Rows, each with the band of its hidden value
[ -93    3 -159   29   21   90   14   89  -20  164  -65 -154  -98  227
  -84 -186   45   96  138  147  118  -29  226  121   10  176    0  290
  -39  139  188  173   13   14  -23  194   73   46    4  -58 -167   -1
  148 -173 -189   61  -26    9  115   85]
U
[ -59  -27   -9  -92    1 -120  -33  -95  -70  150   22   18   21  129
  -32  -14   68    0  -19  -69   37  -25   18   60  -83    4 -150  139
   82   60  101   52   69 -101  117  109    3   30  129  160 -121  -21
   18    9 -132   36  -91    6 -142   97]
D
[-166   20  -65   16  -86  -29  -46   53  -30  137  -18  -77 -133   50
  -50  -97   49   44  106   96  223   62  155   29   -2  171 -139  139
   92   46  148   -8   -3   26   -5   83  -13  -20   17  -17 -111   24
  139 -124  -44   61   21  -28   10   66]
J
[ -73  -73  354  129 -168  188  161  -24   36  390  111  -70    4  116
   84   22  152 -129  187  -36  -92  -61  -76  -69   31  135  -78 -105
  -68  -24  -26   61   18 -185  101  122  195   -1  -41 -506  266  238
  -94  154  291  299 -113   40 -144  -48]
K
[-120   36 -141  -59  -84 -155   85   21  -51  291   14  -87  224   38
   94  -13   47    8  -71   36 -105   72   33  180 -146    7  -77  118
   45  124   84  -25   96   17   57  -19    9  161  124  147    4   12
 -207   11 -115  102 -154   90  -53  -38]
D
[-144  -39  -50  -29 -250  -90  -44   64  -60  159  -12   75  -82  -75
  -19  -12  -34 -122   78  113   97   53  -18   70  -61   53 -213   74
   21  -14   34 -124 -140    1   46   21   66   58   -4   64   71   48
  108  -74  120  113  -11  -37  -86  -25]
N
[  87  -44  -63   14  -62 -118   57  -25  -28  122   98   91   10  -25
   26   11   66   50  146  -11   66  -10 -126    3  -28   31 -120  -83
   63    8    8   34  154 -113  182  123  -15  -30  107  120  -79   -3
   30   61   95   42  -73  -34 -160    6]
Q
[-230  -80 -157   28   42   80  -24   59  -58  164 -278 -180 -216  447
 -103 -178  116  155  190   84  174  110  437  243   38  285   94  465
  -65  180  189  277  -14  172 -207  293  154  135  -69 -188 -157   63
  211 -291 -463 -106  -84  -25  187  158]
U
[ -44  -88 -149 -114 -183 -162 -101   46  -68   94  188   91  100   23
  -18  -55   31 -137   -5 -150  151   72   56   81  -86   97 -164  140
  192  -74   13 -140  -29   22  118   26 -146   92   67  144   32   88
   26   90   31   -5  -93  -19  102 -121]
Q
[ 579    5 -201  410 -157 -297  267  247   32  -45  211  241  -74  192
  259  -33  283  286  555   91  382  212 -218  104  -59  314  -54 -431
  -18  104 -294  249  320  155  -35  239  -22 -155   54  -65  -94  -95
   37   54  115 -112 -348 -199 -248 -179]
D
[-202  228 -293  101   79 -116  -43  331  176  192 -181  102 -144  -24
   98  -96  -57  -90  -65  -12 -146  -49  -84  -87 -233    2  307   72
 -267 -151   62  152 -314  -27  224  -92  158  190 -175  165  209  186
   41 -158 -178  172  127  255   84 -117]
X
[  -1   22  -30 -155   32  -86  -43  -35    0  118   81   21   32   76
  -60  -48  -35  -71  -58 -110 -102  -72  -18  -35 -101   -5  -17  162
    2  -19  104   90 -114 -190  176   70  -49   96   89  188 -104  -54
   36   65  -43  141  -64   62  -74   73]
K
[ 376   17  -20  240 -334 -162  141  233  -63 -124  183  190 -210   47
   68  -38   77   59  576  199  339  138 -150  -55   55  349 -173 -259
  -31  -22 -246   54 -103  127  -68  199  -45  -96  -32 -121   -5  -57
  269   13  385   25 -132 -257 -191  -62]
K
[ -82  -61    1 -104  -43 -138  -45 -113  -26  163   27  105  -12  -31
  -17   55   25  -50    2  -98   -9    7  -69    1  -82  -34 -123   40
   79  -41   54  -19   20 -156  184   73  -10   47   83  172  -48    8
   14   47   12   60  -69   15 -166   51]
K
[-170  -64   84 -126 -216 -121  -20  -29 -130   21  -93  101  -64 -185
   -5  106  -62  -96  166  -49  -20   10 -125 -108   65   20  -84  -27
   34 -150  -28 -121  -95    2  145   10    9   77   -2   65  110  175
  193   52  258   12  141  -51  -90   42]
X
[ -17   52 -143   80  -83  -30   33  111  -25  181   61  -21   48  -25
   49  -86   21   16   46  153  136  -33  -74   71  -90    9 -183  -15
   21   78   56  -13  126  -24  134   33   89  -78   94  109  -22    9
   33  -77   21  107   37   26  -48  -85]
K
[-326 -199  164 -464 -137 -143  117 -408  -29  476   31 -324  620 -104
  180  239  -53  -22 -256 -205 -465  480  269  351 -169  -48   27  250
  232  133   40 -182  127  -35 -190 -163 -211  424  192  -44  -69 -179
 -584  271   -4  139 -502  149   49  -87]
K
[ -41  251 -111  -32  281 -193  -76  247  291    9 -176  100 -191   16
  133  -71  -93    7 -182 -342 -205   20 -139 -278 -237  -17  513  -51
 -269 -217   73  393 -303 -155  228 -151   45   87 -101  158   23   54
  129   -8 -247  148  149  279   -2  -42]
U
[ -87   28  -13  -17  -69 -146   -4  -12  -73   78   37   42   -6  -91
   27   18   68   27   88  -37  114  -46  -97  -83   -4   29 -140  -60
  127  -45   66  -65  137  -45  199   20  -56  -44   87  139  -47  104
   73   44   99   27   73   -7 -111   40]
J
[ -90    8 -139   25 -145   39   26  112   -3  198   84   -4  -14 -124
  -33  -86  -22  -69  141  165   28 -104  -33   -2   -6   64  -89   66
   -1  -29  102  -84  -44  -90  178   51    8   58  -26   33   18   88
   66  -28  219  193   28   32   50  -52]
J
[-316  175  311 -111 -271 -475   17   75 -518 -368 -504  175   16  -36
  205  298   37  -83  217 -246  -66 -138 -408 -298  122  -56  -30 -173
  -63 -245 -277 -117  -53  472  171 -150  168   97   19  238  455  605
  368   88   97 -344  540  -86 -256  168]
N
[-248  365  -54  163 -263 -253  167  446 -473 -224 -421   22  131  -24
  236   62   17  -62  317  142  -87 -350 -411 -221  103    4   52 -127
 -249 -142 -235  -91  -35  560  257 -131  301  115  -56  202  588  706
  295  -72  123 -189  657   29   18  -21]
Q
[  68  -41   62    1 -161 -223   -9  -70  -74    9  116  213 -166   21
  -34   83  102  -26  310  -50  143   57  -68  -97    3  175 -157  -49
  105 -110  -80  -39 -101  -69  103  179 -135   52    4   80  -55    6
  121   85  198    7 -159 -135 -235  110]
X
[ -85 -129 -243    3   75  138   66  202 -141  111 -288 -364  138  814
   33 -305  167  193   93  -74  119  136  553  490    5  320  266  630
 -136  333   99  477  169  434 -361  284  238  203    0 -335  -74  150
  132 -218 -750 -257 -161   24  501  -49]
D
[-164 -121   15 -175 -148 -196   32 -148  -48  218  -42   31  103 -131
   61  141   -1  -11   15 -115 -117  203  -15   84  -51    0  -62   10
  111  -20   15  -87   58  -45   61    2  -49  160   92   94   13   24
 -104   94   62   23 -133    6 -134   14]
Q
[ -40  -63   16 -114  -30  -15  -34 -113  -19   92   83   17   45  -93
  -18   22  -32  -21   85   -8   31  -21  -35  -17  -32  -20  -91   59
   85  -51   38  -40   46 -150  156   58  -72    7   52  103 -145  -58
   76   55  165   86  -45   10   -9  -13]
U
[ -50  -35  -46 -103 -153  -16    4   23  -23  141   93  -23   10 -107
  -52  -47  -74  -64   79   56   -1   10   -2   -9   -1   67 -111   73
   49  -18   87  -58  -79 -102  107   41  -49   54   56   51  -46  -10
   84   28  190  158    0  -11  -12    0]
X
[-212  159  -67   20   -1 -216 -104   72   44  155  -24   75 -133    3
   31  -11   53  -48  -53  -65  104   66   14  -93 -173   73  -58   45
   54  -88   82  -24 -150  -34  133  -39  -32   45   -6  176   25   66
   15  -75 -131   92   24   91 -115   38]
X
[-137 -124  206 -174   31  -22 -123 -335  -78   33  -51   34  129  -27
   76  184  -29  -33   50  -40   81   93  -18   90 -137 -154 -143  110
  103  -59 -134  -82   98  -82   38   29    0  -17   21  114 -191 -172
   61   15   76  -45 -143   17  -14  -77]
D
[  51  -26  -30   70 -179 -165   29   47  -56   83   38  111  -60   -6
   66   10   72   24  161   61  199   73 -113   54  -57   70 -216 -106
   51   34  -42  -15   90   16   56   69   47  -72   70   70  -23   -4
   93  -19   89   22  -64  -84 -194  -31]
N
[-152 -126  -41 -271 -199 -183  173  -91    1  261  -30 -156  311 -243
  148  132  -75   63    9 -113 -329  337   68  148  -11   62  153   16
   93   27   44  -75   83   25  -57 -116 -168  314   94  -17  -11  -12
 -255  196  172   93 -217   60   35  -66]
J
[ -45  411  -80   10  352 -189 -123  362  366   24 -158   -7 -200  204
  167 -166 -101  -17 -329 -363 -163  104  -22 -288 -365   64  555   27
 -325 -170   80  494 -476 -102  101 -218   66   68 -110   93   40  -25
   91  -74 -455  231  132  348   36  -68]
Q
[-186  -41  -71  -58  -97  -49  -53  -17  -42  170  -24   24 -111   17
  -84  -30   18  -51  116   46   54    8  103   30  -17  104  -89  195
   50  -27  113  -41 -109  -53   80  116  -15  120  -22   56  -41   58
   95  -68   10   73  -44   -6  -11   80]
U
[ -70 -203  -77  -96   80  106   17  -37  -38  139 -304 -159 -147  463
  -98 -148   42  168  106  -19   16   98  324  299   40  150  138  426
 -148  240  178  427   57   46 -199  316  238  109   24 -171 -233  -55
  232 -204 -467  -95 -137  -38   82  168]
N
[ -12 -157   37 -159 -116  -98   39  -94  -96   67  -73  111   60 -110
   27   94  -46  -38   82 -112 -128  -47 -203   14   22 -109  -39  -38
  -17  -48  -13   25   98 -105  197   57   80   57   89  122   13   83
  115  108  157    2   25  -20 -135    6]
D
[-147  202  -89  -12  114 -179 -100  166  150   78 -104   77 -158    0
   70  -47  -41  -45 -109 -167  -44   34  -52 -177 -199   28  206   24
 -113 -155   70  156 -257  -79  171  -97   18   72  -66  161   41   64
   92  -59 -163  128  105  179  -31  -14]
X
[ -29   23  -79  -45 -110  -22   -9  106   12  133   48  -16  -11  -66
   -6  -86  -83  -57    6   65   32    6  -46    3  -67   28  -97   38
  -18    8   77   11  -80  -79  104    2   43   -7   60   76  -17  -20
  106  -33   83  163   54   25  -29  -49]
K
[-245 -194   41 -112 -278 -154  -73 -114  -28  137  -85  233 -203 -309
  -28  174  -42 -122  198  -46   40  161  -77  -44   33   33 -124  -58
   97 -205  -21 -213 -131  -78  123   38  -22  116  -78   40  100  128
  144   18  312   22  -10  -77 -143   14]
U
[ 161  -37   -5  -11  -26   59  107   42   23  162  131  -93  147   31
   63 -104   -2   52    3   16    6  -71 -124   61  -41  -30  -92  -62
  -19  128   76  150  230 -155  131   47   88 -126  171  -23 -116  -70
   27   77   86  167  -28   29  -66  -87]
N
[ -96   54 -161   69 -124  -69   11  100  -24  193   85   42  -37  -64
  -11  -62   48  -39  138  149  102  -58  -19    8  -56   88 -143   49
   49  -17   77  -95  -21  -41  166   62  -18   51   -1  109   10   79
   23  -53  110  131  -17   18  -26  -22]
U
[ -30    8 -152   37  -49  -37   33   60  -22  206   35  -11   59    9
   33  -69   30   21   31  103   71  -32  -48  102  -90   -6 -136   38
   14   82   73   18  133  -53  141   67   86  -21   92  122  -40    7
    3  -60  -33   86  -16   38  -47  -56]
K
[-136   10 -125   24 -151  -52  -13   81  -11  185   19   40  -44 -137
    6  -27  -20  -52   93  127   91   18  -39   18  -56   41 -140   15
   34  -33   53 -105  -29  -34  135   19   34   23    3   88   40   65
   63  -72  125  114   41   17  -24  -59]
X
[-207  -35   64 -118 -231 -132  -10    9 -169    5 -138   99  -48 -177
    5  108  -64 -113  179  -34  -52  -29 -140 -114   73   15  -59   -5
    3 -163  -42 -134 -119   55  160   -3   33  116  -23   83  171  243
  202   40  250   -8  187  -39  -64   42]
X
[ -65   45 -102   13 -161    9   12  144  -12  114   88  -55  -21 -150
   -9 -103  -48  -23  115  152  126  -32  -26  -38    8   95 -126    4
   45  -13  100  -83  -16  -29  115   -7  -26  -36   23   25  -29   44
  130  -34  221  166  104   -1   44  -57]
J
[-149  -72   11 -109 -151  -77  -59  -39  -51  142  -40   31  -90  -18
  -54    4  -36  -69   50   11   53   88   46   43  -33   59 -150  122
   47   -8   70  -39 -112  -50   31   68   30   62   37   52  -23    1
  119  -47   31   73  -24  -37  -94   57]
K
[  80 -115   -7   51 -230 -120   55   28  -30   62   14  168 -104 -116
   66   59   14    7  267   63  144  115 -161   32    0   69 -148 -171
    9  -35 -102  -18   47  -15   60   93   59  -44   16   -3   14    4
  150    9  247   19  -62 -114 -174  -71]
D
[  66   87  -86  241 -261 -220   40  159  -79   28  139  219 -234   38
   18   -1  172  -18  470  188  312   40  -50  -71  -15  308 -204  -91
   60  -91 -128 -107 -147  100   55  174  -96   38 -100   17   58   91
  126  -44  243   33 -137 -150 -164   18]
U
[-164   15  381  180 -139  156  121  -31   11  434  143  -86  -23  223
   65   11  240 -159  173  -36  -32  -94    3 -102   -6  197 -134  -31
  -15  -33   -3   12  -36 -159  103  137  155   23  -64 -505  295  290
 -156  132  201  310 -140   61 -157   11]
Q
[  15  343 -135   28  238 -135  -70  252  173   34   66  -86  -58  133
   63 -209   -4   54 -184 -134   49  -65    3 -207 -218   82  181   51
  -65  -33  176  260 -142 -104  170 -108  -80  -53   47  187 -147  -52
   69  -38 -255  199  113  205   24    3]
J
[-255 -107  -26 -338 -149 -119  158 -160   25  399   16 -326  503 -197
  182  114  -92   49 -167  -99 -376  425  218  268 -106   28  122  149
  155  116   91 -124  120   30 -144 -191 -194  351  149  -45  -51 -106
 -440  188   52  153 -314  148  141 -133]
U
[ -41   83 -128   74  -76  -89   55   99   11  171  102  -82   68 -115
   92  -70   58  102   50  101  182   51  -35   15  -57   76 -147  -98
  125   63   98  -53  220   -2  109  -35  -49 -101  110   74  -92    5
  -24  -17   75  104   28   28  -34  -75]
J
